Below is a small trained network, with its code and all its weights. Each question gives an input and a class and asks what happens when units are switched off, that is, made to give their printed mean instead of their output.

import numpy as np


def w(rows, s, z=0):
    codes = np.array(rows[::2]) - 128.0
    scale = np.full(codes.shape[1], s)
    scale[-1] = z or s
    return codes * scale


def f(y):
    return y / 2 * (1 + np.tanh(0.7978845608 * (y + 0.044715 * y**3)))


def log_softmax(a):
    a = a - a.max(-1, keepdims=True)
    return a - np.log(np.exp(a).sum(-1, keepdims=True))


def net(x, mask):
    res = np.array(x, float).reshape(1, 6) / 4 @ E
    y = f(res @ A[0][:, :-1].T + A[0][:, -1])
    res = res + np.where(mask, y, B[0][:, -1]) @ B[0][:, :-1]
    return log_softmax(res[-1] @ U[:, :-1].T + U[:, -1])


A, B = {}, {}
E = w([
[145,180,118,193,141,119,140],'x0',
[171,160,86,105,107,199,34],'x1',
[107,154,135,101,148,68,1],'x2',
[232,93,157,115,230,61,143],'x3',
[55,170,136,82,185,124,88],'x4',
[145,197,120,40,118,122,116],'x5',
],0.0099)
A[0] = w([
[152,148,124,189,115,166,107,41],'N0',
[163,98,136,178,114,89,98,232],'N1',
[201,221,125,84,77,92,174,143],'N2',
[63,209,136,141,113,153,179,86],'N3',
[179,137,120,70,216,130,103,251],'N4',
[172,73,141,108,100,86,131,55],'N5',
[109,194,117,84,136,220,148,210],'N6',
[153,211,114,240,74,157,105,41],'N7',
[121,77,138,55,138,172,110,82],'N8',
[96,181,139,183,253,88,104,180],'N9',
[187,114,130,188,171,126,227,212],'N10',
[90,113,113,137,136,99,112,76],'N11',
[140,138,122,68,133,242,135,101],'N12',
],0.018,0.0028)
B[0] = w([
[157,130,132,130,100,178,115,173],'N0',
[145,136,90,105,160,208,117,190],'N1',
[97,112,156,55,179,73,134,207],'N2',
[79,127,114,193,91,92,87,213],'N3',
[251,126,167,119,104,98,132,231],'N4',
[109,139,101,119,174,199,139,173],'N5',
[95,118,48,200,160,103,66,227],'N6',
[163,122,113,102,68,180,72,225],'N7',
[147,142,115,158,88,138,86,180],'N8',
[174,134,150,133,210,69,158,231],'N9',
[112,126,135,215,93,199,206,252],'N10',
[140,133,151,108,111,87,156,156],'N11',
[108,148,69,155,216,131,83,209],'N12',
],0.023,0.015)
U = w([
[78,74,136,81,141,158,201,3],'0',
[15,99,171,234,22,78,230,77],'1',
[227,123,130,76,70,195,110,26],'2',
[178,163,113,88,206,53,79,253],'3',
[154,114,142,216,157,180,253,183],'4',
[69,115,26,208,33,198,109,201],'5',
],0.0069,0.0041)

Each question gives the input, the list of numbers given to net, and the class t.
The units are the neurons (one row each of A and B). Each row of codes is followed by its name. A weight is (code - 128) times the scale printed after its matrix; where a second scale follows, it is the last column's (A, B and U).
mask holds one flag per neuron, in row order. A switched-off neuron (its flag False) gives its mean, the last column of its row in B, instead of its output. The means were averaged over made-up inputs and are rounded, as every weight is.
A unit's drop is (log p(t) with every unit on - log p(t) with that unit switched off) / (log p(t) with every unit on - log p(t) with every unit switched off).
The circuit of an input: a set's keep is (log p(t) with only the set's units on - log p(t) with every unit switched off) / (log p(t) with every unit on - log p(t) with every unit switched off). Starting from the 12 units with the biggest drops (on a tie, the unit counted first), units are removed one at a time, each time the one whose removal leaves the highest keep (on an exact tie, the one counted first), for as long as the keep stays at least 0.8.
circuit, biggest first: the units of the circuit, biggest drop first
unit that matters most: the unit with the biggest drop
top k neurons: the k neurons with the biggest drops, biggest first
drop of u: that unit's drop, to one decimal
input [6,4,7,1,0,-1], class 2: unit that matters most => N7
input [-1,-5,8,-4,-3,-3], class 3: top 2 neurons => N10, N7
input [-8,-5,2,7,-3,3], class 2: top 2 neurons => N4, N9
input [-8,6,3,1,-2,0], class 3: top 4 neurons => N10, N12, N7, N0
input [5,-5,3,5,6,-3], class 4: top 3 neurons => N10, N2, N12
input [-6,-3,0,3,-1,2], class 2: circuit, biggest first => N9, N6
input [-4,-1,0,6,-7,7], class 4: top 2 neurons => N10, N7
input [4,-4,2,-2,3,4], class 3: top 2 neurons => N10, N9
input [-1,8,-5,-1,-2,4], class 3: top 2 neurons => N10, N2
input [-3,0,6,7,-4,-3], class 2: top 4 neurons => N4, N1, N6, N12
input [-6,8,4,-1,4,-8], class 3: top 3 neurons => N10, N7, N3
input [8,4,-2,0,0,6], class 3: top 2 neurons => N2, N10
input [6,-1,6,-4,2,1], class 3: top 2 neurons => N9, N10
input [2,-8,5,-7,3,-2], class 1: unit that matters most => N3
input [-2,-2,-4,0,5,-3], class 1: drop of N7 => 0.1
input [-5,3,0,-1,-1,5], class 3: drop of N10 => 0.2
input [-7,-5,-8,-1,4,8], class 5: drop of N7 => 0.0
